[[  3  -3   5  -8 -20  10   5  14   2  10   0   3 -19 -32   5 -30]
 [  6  18  -5  13   0  18  14  -4  14 -11 -11  -5   8  29  -5   3]
 [ -6 -13  -6 -16   0   1  13   1   7  20 -26   2 -30 -11 -28 -24]
 [ -3  26   2   3 -10   0  18   3  -1  13   3  -2  -8 -14   0  -3]
 [ -4  23  -1  22  -2  -6 -13  -6  16 -11  -4   7   3  50   1  11]]
|
[[ -4  23  -1  22  -2  -6 -13  -6  16 -11  -4   7   3  50   1  11]
 [  3  -3   5  -8 -20  10   5  14   2  10   0   3 -19 -32   5 -30]
 [  6  18  -5  13   0  18  14  -4  14 -11 -11  -5   8  29  -5   3]
 [ -6 -13  -6 -16   0   1  13   1   7  20 -26   2 -30 -11 -28 -24]
 [ -3  26   2   3 -10   0  18   3  -1  13   3  -2  -8 -14   0  -3]]

[[ 11  11   3   4  -4   6  -1   7  -4   6]
 [  4   5   4   3  -2  -1   1   5  -1   5]
 [ 40  19  33   6 -31  29 -11  59 -31  25]
 [ 42  19  38   6 -32  31 -12  62 -33  28]]
|
[[ 42  19  38   6 -32  31 -12  62 -33  28]
 [ 11  11   3   4  -4   6  -1   7  -4   6]
 [  4   5   4   3  -2  -1   1   5  -1   5]
 [ 40  19  33   6 -31  29 -11  59 -31  25]]

[[-18  13  47]
 [-17 -44   1]
 [ 62  20 -48]
 [ 50 -41 -26]
 [ 14 -16   6]
 [-33  58  17]
 [-25 -43  19]
 [-56 -27  37]]
|
[[-56 -27  37]
 [-18  13  47]
 [-17 -44   1]
 [ 62  20 -48]
 [ 50 -41 -26]
 [ 14 -16   6]
 [-33  58  17]
 [-25 -43  19]]

[[  5  22  11  14  -6 -13  -9  16]
 [  3  20   2  13  -3 -10  -7  16]
 [  5  22  10  14  -5 -12  -9  16]
 [  5  22  10  14  -5 -12  -9  16]
 [  6  -3 -11  -4  31  38  28   3]
 [-15 -12 -54  -1  23  22  24  11]]
|
[[-15 -12 -54  -1  23  22  24  11]
 [  5  22  11  14  -6 -13  -9  16]
 [  3  20   2  13  -3 -10  -7  16]
 [  5  22  10  14  -5 -12  -9  16]
 [  5  22  10  14  -5 -12  -9  16]
 [  6  -3 -11  -4  31  38  28   3]]

[[-14  13 -50   5 -23]
 [ 19 -39  15  -9  42]
 [-48  -8 -25  22  15]]
|
[[-48  -8 -25  22  15]
 [-14  13 -50   5 -23]
 [ 19 -39  15  -9  42]]

[[-57 -44  50 -35 -22 -35 -40  41  52]
 [ 60 -25 -49  57  55  12 -44 -56 -60]
 [ 60  59  33  10  60  60 -56  30 -26]
 [-57 -45  50 -37 -22 -36 -43  42  53]
 [ 60  59  34   7  59  60 -57  31 -24]
 [ 60  60  29 -10  60  60 -58  33  -7]
 [ 60  59  34  20  60  60 -56  25 -30]
 [ 60  59  35  -3  60  60 -55  34 -10]]
|
[[ 60  59  35  -3  60  60 -55  34 -10]
 [-57 -44  50 -35 -22 -35 -40  41  52]
 [ 60 -25 -49  57  55  12 -44 -56 -60]
 [ 60  59  33  10  60  60 -56  30 -26]
 [-57 -45  50 -37 -22 -36 -43  42  53]
 [ 60  59  34   7  59  60 -57  31 -24]
 [ 60  60  29 -10  60  60 -58  33  -7]
 [ 60  59  34  20  60  60 -56  25 -30]]
---
[[-41   8 -31 -21   9 -27  22 -19   5  43 -25  -5  -4 -19  -7]
 [-17   2 -23   7 -56 -42  -4 -15 -15  46 -39 -17   4   0 -32]
 [-20  -6  13   8   3  22  11  24   1 -12  29  20  38  16  11]
 [-31  44 -60 -21   4  29  34 -31  27  34 -37 -43 -63  10 -16]]
|
[[-31  44 -60 -21   4  29  34 -31  27  34 -37 -43 -63  10 -16]
 [-41   8 -31 -21   9 -27  22 -19   5  43 -25  -5  -4 -19  -7]
 [-17   2 -23   7 -56 -42  -4 -15 -15  46 -39 -17   4   0 -32]
 [-20  -6  13   8   3  22  11  24   1 -12  29  20  38  16  11]]

[[-49  35  -2  -7  21  -8 -10]
 [ 17 -63  11  14  17  -5 -27]
 [-46 -56 -20  -5  -5   2  25]
 [ 35 -16  23   3   1  35  -8]
 [-45 -26  -3 -30  -8 -19  10]
 [ -1   9   4  11 -25  -8  18]
 [ -1  14 -21  36 -43  23 -17]]
|
[[ -1  14 -21  36 -43  23 -17]
 [-46 -56 -20  -5  -5   2  25]
 [-45 -26  -3 -30  -8 -19  10]
 [-49  35  -2  -7  21  -8 -10]
 [ -1   9   4  11 -25  -8  18]
 [ 17 -63  11  14  17  -5 -27]
 [ 35 -16  23   3   1  35  -8]]

[[  8   9   5 -14  42 -31]
 [ 11  -6  20  43  46  12]
 [-26 -28 -13  45  44 -46]
 [-18  12 -15 -28 -32 -44]]
|
[[-18  12 -15 -28 -32 -44]
 [-26 -28 -13  45  44 -46]
 [  8   9   5 -14  42 -31]
 [ 11  -6  20  43  46  12]]

[[-40 -37  34  42 -19  35]
 [-56  56 -55 -57  50 -57]
 [-24 -46  42  53 -13  43]
 [-28 -42  40  51 -23  47]
 [-33 -40  41  50 -43  50]
 [ 56 -55  30  -8  56 -47]
 [-24 -47  45  53 -12  44]
 [-33 -38  38  50 -41  48]]
|
[[-56  56 -55 -57  50 -57]
 [ 56 -55  30  -8  56 -47]
 [-40 -37  34  42 -19  35]
 [-33 -38  38  50 -41  48]
 [-28 -42  40  51 -23  47]
 [-33 -40  41  50 -43  50]
 [-24 -46  42  53 -13  43]
 [-24 -47  45  53 -12  44]]

[[ 50  30 -29  51   2  -6]
 [ -6 -32  13 -24  -8   0]
 [ 48 -28  20 -25 -44 -18]
 [-29  42 -44 -16  -4 -17]
 [ 34  -6 -13 -50  49 -26]
 [-38 -20   6  29 -14  15]
 [-42 -49  28  -4 -52 -44]
 [-38 -28 -51  11  28   8]
 [ -5 -27  -4   6  34   7]
 [-16 -26  -3 -24 -24  48]
 [  5  20  42 -29  11  27]
 [  1 -35 -50   3 -11  20]]
|
[[-38 -28 -51  11  28   8]
 [  1 -35 -50   3 -11  20]
 [-29  42 -44 -16  -4 -17]
 [ 50  30 -29  51   2  -6]
 [ 34  -6 -13 -50  49 -26]
 [ -5 -27  -4   6  34   7]
 [-16 -26  -3 -24 -24  48]
 [-38 -20   6  29 -14  15]
 [ -6 -32  13 -24  -8   0]
 [ 48 -28  20 -25 -44 -18]
 [-42 -49  28  -4 -52 -44]
 [  5  20  42 -29  11  27]]

[[ 28  -4  10  19  -4   1 -24  10  -9  -8]
 [  9  -6   8  22  -6  -5  -7  -4   1  28]
 [ 23 -12  21   9 -12  -6 -14  -5 -36 -11]
 [ 20   9  45   4   9 -22 -10  -7 -31 -17]
 [ 32  38   5 -39  38  21 -28   2 -18  -3]]
|
[[ 32  38   5 -39  38  21 -28   2 -18  -3]
 [  9  -6   8  22  -6  -5  -7  -4   1  28]
 [ 28  -4  10  19  -4   1 -24  10  -9  -8]
 [ 23 -12  21   9 -12  -6 -14  -5 -36 -11]
 [ 20   9  45   4   9 -22 -10  -7 -31 -17]]

[[-12  54 -51]
 [ -7  53 -44]
 [ 48 -40  47]
 [ 41 -29  42]
 [ -5  53 -43]
 [-53  54 -54]]
|
[[-53  54 -54]
 [-12  54 -51]
 [ -7  53 -44]
 [ -5  53 -43]
 [ 41 -29  42]
 [ 48 -40  47]]
